Here is a tiny trained network, its code and every weight. The questions are about switching its units off for an input and a class, where a switched-off unit gives its printed mean instead of its output.

import numpy as np


def w(rows, s, z=0):
    codes = np.array(rows[::2]) - 128.0
    scale = np.full(codes.shape[1], s)
    scale[-1] = z or s
    return codes * scale


def norm(h):
    return h / np.sqrt((h * h).mean(-1, keepdims=True) + 1e-5)


def f(y):
    return np.maximum(y, 0)


def log_softmax(a):
    a = a - a.max(-1, keepdims=True)
    return a - np.log(np.exp(a).sum(-1, keepdims=True))


def net(x, mask):
    res = np.array(x, float).reshape(1, 5) / 4 @ E
    u = 0
    for l in range(3):
        y = f(norm(res) @ A[l][:, :-1].T + A[l][:, -1])
        res = res + np.where(mask[u : u + 12], y, B[l][:, -1]) @ B[l][:, :-1]
        u += 12
    return log_softmax(norm(res)[-1] @ U[:, :-1].T + U[:, -1])


A, B = {}, {}
E = w([
[249,155,146],'x0',
[128,128,123],'x1',
[116,237,122],'x2',
[126,127,130],'x3',
[158,123,69],'x4',
],0.011)
A[0] = w([
[57,129,99,6],'L0N1',
[151,111,71,82],'L0N2',
[169,70,166,100],'L0N3',
[128,194,117,161],'L0N4',
[103,162,96,139],'L0N5',
[186,138,88,164],'L0N6',
[122,107,60,178],'L0N7',
[73,126,113,2],'L0N8',
[179,151,107,114],'L0N9',
[103,139,181,43],'L0N10',
[129,98,6,95],'L0N11',
[129,107,218,110],'L0N12',
],0.02,0.005)
B[0] = w([
[105,48,255,206],'L0N1',
[116,187,141,185],'L0N2',
[115,137,36,229],'L0N3',
[127,45,36,245],'L0N4',
[69,143,95,207],'L0N5',
[57,126,243,249],'L0N6',
[90,208,158,233],'L0N7',
[78,68,254,176],'L0N8',
[82,101,225,218],'L0N9',
[223,253,119,162],'L0N10',
[57,246,145,254],'L0N11',
[197,237,104,203],'L0N12',
],0.0079,0.0062)
A[1] = w([
[181,195,77,2],'L1N1',
[209,165,58,84],'L1N2',
[28,206,165,97],'L1N3',
[225,1,95,208],'L1N4',
[125,45,212,78],'L1N5',
[79,24,240,116],'L1N6',
[196,208,102,156],'L1N7',
[90,17,89,78],'L1N8',
[103,235,137,134],'L1N9',
[124,89,130,47],'L1N10',
[147,176,45,60],'L1N11',
[187,19,99,145],'L1N12',
],0.009,0.0049)
B[1] = w([
[146,161,136,139],'L1N1',
[176,244,108,148],'L1N2',
[110,163,78,254],'L1N3',
[131,105,2,149],'L1N4',
[130,208,175,162],'L1N5',
[120,182,88,206],'L1N6',
[93,90,92,178],'L1N7',
[146,157,72,142],'L1N8',
[147,104,40,223],'L1N9',
[137,129,123,128],'L1N10',
[202,126,135,142],'L1N11',
[119,70,74,138],'L1N12',
],0.0078,0.008)
A[2] = w([
[149,97,126,132],'L2N1',
[84,249,76,173],'L2N2',
[72,78,165,179],'L2N3',
[181,124,127,122],'L2N4',
[144,89,128,144],'L2N5',
[189,111,198,119],'L2N6',
[70,125,124,3],'L2N7',
[87,101,47,185],'L2N8',
[123,166,18,150],'L2N9',
[193,156,160,184],'L2N10',
[232,117,114,163],'L2N11',
[199,79,207,108],'L2N12',
],0.016,0.0059)
B[2] = w([
[149,57,88,130],'L2N1',
[212,126,151,251],'L2N2',
[237,85,130,152],'L2N3',
[49,177,122,137],'L2N4',
[143,14,129,130],'L2N5',
[73,93,194,138],'L2N6',
[133,106,177,141],'L2N7',
[194,33,165,176],'L2N8',
[206,121,127,192],'L2N9',
[33,76,223,153],'L2N10',
[3,165,254,150],'L2N11',
[36,75,169,135],'L2N12',
],0.0085,0.02)
U = w([
[8,25,182,114],'0',
[177,35,25,175],'1',
[129,113,126,186],'2',
[126,113,133,145],'3',
[133,197,112,3],'4',
],0.014,0.005)

Each question gives the input, the list of numbers given to net, and the class t.
The units are the neurons (one row each of A and B). Each row of codes is followed by its name. A weight is (code - 128) times the scale printed after its matrix; where a second scale follows, it is the last column's (A, B and U).
mask holds one flag per neuron, layer by layer. A switched-off neuron (its flag False) gives its mean, the last column of its row in B, instead of its output. The means were averaged over made-up inputs and are rounded, as every weight is.
A unit's drop is (log p(t) with every unit on - log p(t) with that unit switched off) / (log p(t) with every unit on - log p(t) with every unit switched off).
The circuit of an input: a set's keep is (log p(t) with only the set's units on - log p(t) with every unit switched off) / (log p(t) with every unit on - log p(t) with every unit switched off). Starting from the 12 units with the biggest drops (on a tie, the unit counted first), units are removed one at a time, each time the one whose removal leaves the highest keep (on an exact tie, the one counted first), for as long as the keep stays at least 0.8.
circuit, biggest first: the units of the circuit, biggest drop first
most important unit: the unit with the biggest drop
k most important neurons: the k neurons with the biggest drops, biggest first
top k neurons in layer l: the k neurons of layer l with the biggest drops, biggest first
drop when u is switched off: that unit's drop, to one decimal
input [7,1,4,1,2], class 0: most important unit : L0N11
input [8,-5,7,-6,2], class 0: 3 most important neurons : L0N11, L0N9, L0N6
input [-6,8,-8,-5,-2], class 1: top 2 neurons in layer 0 : L0N6, L0N9
input [-6,-3,-8,-2,-7], class 1: 2 most important neurons : L0N6, L0N11
input [-4,2,4,1,3], class 0: 3 most important neurons : L0N1, L0N8, L0N12
input [-3,6,-4,4,7], class 4: 2 most important neurons : L0N11, L0N7
input [0,-8,-8,-6,-4], class 1: 2 most important neurons : L0N11, L1N4
input [7,-7,7,0,-7], class 0: top 2 neurons in layer 2 : L2N10, L2N11
input [4,-6,0,-4,8], class 4: 2 most important neurons : L0N6, L2N8
input [8,5,-5,3,1], class 0: top 2 neurons in layer 0 : L0N6, L0N4
input [-4,6,-4,-2,2], class 3: top 2 neurons in layer 0 : L0N6, L0N4
input [-4,0,2,-2,-6], class 4: top 2 neurons in layer 1 : L1N6, L1N3
input [4,-4,0,2,-2], class 0: top 3 neurons in layer 0 : L0N11, L0N5, L0N7
input [-5,-2,-2,4,8], class 4: circuit, biggest first : L0N11
input [-4,-2,-6,-3,-7], class 4: top 3 neurons in layer 1 : L1N5, L1N9, L1N6
input [-4,7,-3,-1,-1], class 3: top 3 neurons in layer 2 : L2N3, L2N10, L2N11
input [8,-6,-3,-3,-8], class 0: top 2 neurons in layer 1 : L1N3, L1N6
input [8,0,-6,6,-6], class 0: top 2 neurons in layer 2 : L2N11, L2N2
input [-5,-8,-3,4,-4], class 3: drop when L0N9 is switched off : 0.1
input [5,5,-4,7,8], class 4: most important unit : L0N6
input [-5,2,-2,-4,8], class 4: drop when L0N11 is switched off : 0.4
